Below are the code and all the weights of a small trained network. Each question names an input and a class and asks about switching units off, where a switched-off unit gives its printed mean instead of its output.

import numpy as np


def w(rows, s, z=0):
    codes = np.array(rows[::2]) - 128.0
    scale = np.full(codes.shape[1], s)
    scale[-1] = z or s
    return codes * scale


def norm(h):
    return h / np.sqrt((h * h).mean(-1, keepdims=True) + 1e-5)


def f(y):
    return np.maximum(y, 0)


def log_softmax(a):
    a = a - a.max(-1, keepdims=True)
    return a - np.log(np.exp(a).sum(-1, keepdims=True))


def net(x, mask):
    res = np.array(x, float).reshape(1, 4) / 4 @ E
    u = 0
    for l in range(2):
        y = f(norm(res) @ A[l][:, :-1].T + A[l][:, -1])
        res = res + np.where(mask[u : u + 8], y, B[l][:, -1]) @ B[l][:, :-1]
        u += 8
    return log_softmax(norm(res)[-1] @ U[:, :-1].T + U[:, -1])


A, B = {}, {}
E = w([
[212,1,26,61,116,179,105,204],'x0',
[150,170,25,182,198,152,149,130],'x1',
[63,119,114,89,67,180,226,151],'x2',
[213,80,164,176,60,199,108,39],'x3',
],0.0038)
A[0] = w([
[74,51,241,35,48,37,70,155,93],'0.n0',
[95,132,118,65,144,2,143,211,62],'0.n1',
[103,32,77,69,86,100,102,161,48],'0.n2',
[234,159,143,118,174,36,80,124,82],'0.n3',
[115,47,180,179,77,215,200,154,103],'0.n4',
[54,105,123,70,142,138,253,102,112],'0.n5',
[45,154,57,127,130,125,120,212,80],'0.n6',
[192,106,167,133,161,11,73,137,2],'0.n7',
],0.0066,0.0039)
B[0] = w([
[143,255,91,109,163,236,126,88,253],'0.n0',
[154,100,52,98,2,85,57,57,210],'0.n1',
[75,49,186,168,235,98,153,141,190],'0.n2',
[112,154,134,84,76,92,211,191,203],'0.n3',
[164,183,84,82,90,36,91,162,214],'0.n4',
[118,179,150,116,105,59,155,200,209],'0.n5',
[155,108,138,72,70,169,191,41,196],'0.n6',
[226,103,155,147,79,140,221,203,178],'0.n7',
],0.0071,0.0053)
A[1] = w([
[166,133,176,116,96,100,194,231,35],'1.n0',
[196,110,106,165,53,113,12,78,78],'1.n1',
[109,165,53,102,177,206,184,83,254],'1.n2',
[105,158,34,171,187,142,193,100,121],'1.n3',
[50,173,185,149,149,103,130,103,120],'1.n4',
[156,134,143,137,36,79,88,21,193],'1.n5',
[98,64,136,68,235,170,85,178,118],'1.n6',
[101,2,114,51,187,172,93,143,211],'1.n7',
],0.0077,0.0019)
B[1] = w([
[193,205,139,147,83,71,172,136,218],'1.n0',
[123,81,126,13,113,150,141,114,193],'1.n1',
[183,183,131,138,195,166,98,131,221],'1.n2',
[114,200,103,72,137,180,60,76,175],'1.n3',
[112,58,201,207,159,83,48,193,184],'1.n4',
[63,2,79,95,117,121,108,78,253],'1.n5',
[91,148,207,193,107,146,56,107,161],'1.n6',
[30,135,202,189,134,50,93,99,187],'1.n7',
],0.0082,0.0065)
U = w([
[127,66,61,15,48,85,65,67,202],'0',
[190,214,123,104,50,58,160,174,252],'1',
[45,151,201,192,143,65,29,126,136],'2',
[204,254,93,60,166,200,43,67,106],'3',
[128,150,109,146,98,129,136,117,82],'4',
[98,33,77,245,118,209,179,229,2],'5',
[97,108,61,219,209,188,182,200,2],'6',
],0.0087,0.0048)

Each question gives the input, the list of numbers given to net, and the class t.
The units are the neurons (one row each of A and B). Each row of codes is followed by its name. A weight is (code - 128) times the scale printed after its matrix; where a second scale follows, it is the last column's (A, B and U).
mask holds one flag per neuron, layer by layer. A switched-off neuron (its flag False) gives its mean, the last column of its row in B, instead of its output. The means were averaged over made-up inputs and are rounded, as every weight is.
A unit's drop is (log p(t) with every unit on - log p(t) with that unit switched off) / (log p(t) with every unit on - log p(t) with every unit switched off).
The circuit of an input: a set's keep is (log p(t) with only the set's units on - log p(t) with every unit switched off) / (log p(t) with every unit on - log p(t) with every unit switched off). Starting from the 12 units with the biggest drops (on a tie, the unit counted first), units are removed one at a time, each time the one whose removal leaves the highest keep (on an exact tie, the one counted first), for as long as the keep stays at least 0.8.
circuit, biggest first: the units of the circuit, biggest drop first
most important unit: the unit with the biggest drop
top k neurons: the k neurons with the biggest drops, biggest first
k most important neurons of layer l: the k neurons of layer l with the biggest drops, biggest first
input [8,5,2,-1], class 2: most important unit -> 1.n7
input [5,1,8,-5], class 1: 2 most important neurons of layer 0 -> 0.n5, 0.n2
input [-3,5,-4,-5], class 0: top 3 neurons -> 0.n1, 0.n0, 1.n5
input [-4,-6,2,-5], class 3: 2 most important neurons of layer 0 -> 0.n0, 0.n4
input [-2,-7,-6,4], class 3: top 2 neurons -> 0.n0, 0.n5
input [-3,4,-3,5], class 0: top 3 neurons -> 0.n0, 0.n2, 0.n5
input [2,-4,-5,4], class 1: circuit, biggest first -> 0.n3, 1.n0
input [6,-4,5,-1], class 2: 2 most important neurons of layer 0 -> 0.n2, 0.n3
input [-2,2,4,-7], class 0: 2 most important neurons of layer 0 -> 0.n1, 0.n6
input [-6,-5,3,4], class 2: top 3 neurons -> 0.n1, 1.n4, 0.n6
input [8,5,-4,-4], class 2: top 2 neurons -> 1.n7, 0.n0
input [-7,-4,-1,-8], class 0: top 2 neurons -> 0.n1, 1.n5
input [-2,-3,-4,-5], class 0: top 3 neurons -> 0.n1, 1.n5, 0.n5
input [8,3,-7,-2], class 2: circuit, biggest first -> 1.n7, 0.n2
input [7,1,-7,3], class 1: 2 most important neurons of layer 1 -> 1.n0, 1.n5
input [-7,5,4,-5], class 2: circuit, biggest first -> 1.n4
input [-8,6,4,3], class 2: top 2 neurons -> 1.n4, 0.n0
input [1,-4,-7,5], class 1: 3 most important neurons of layer 0 -> 0.n7, 0.n3, 0.n1
input [-3,8,1,-5], class 3: top 2 neurons -> 1.n2, 0.n4
input [-1,1,7,1], class 1: most important unit -> 0.n5
input [-7,-8,7,0], class 3: 3 most important neurons of layer 0 -> 0.n0, 0.n2, 0.n3
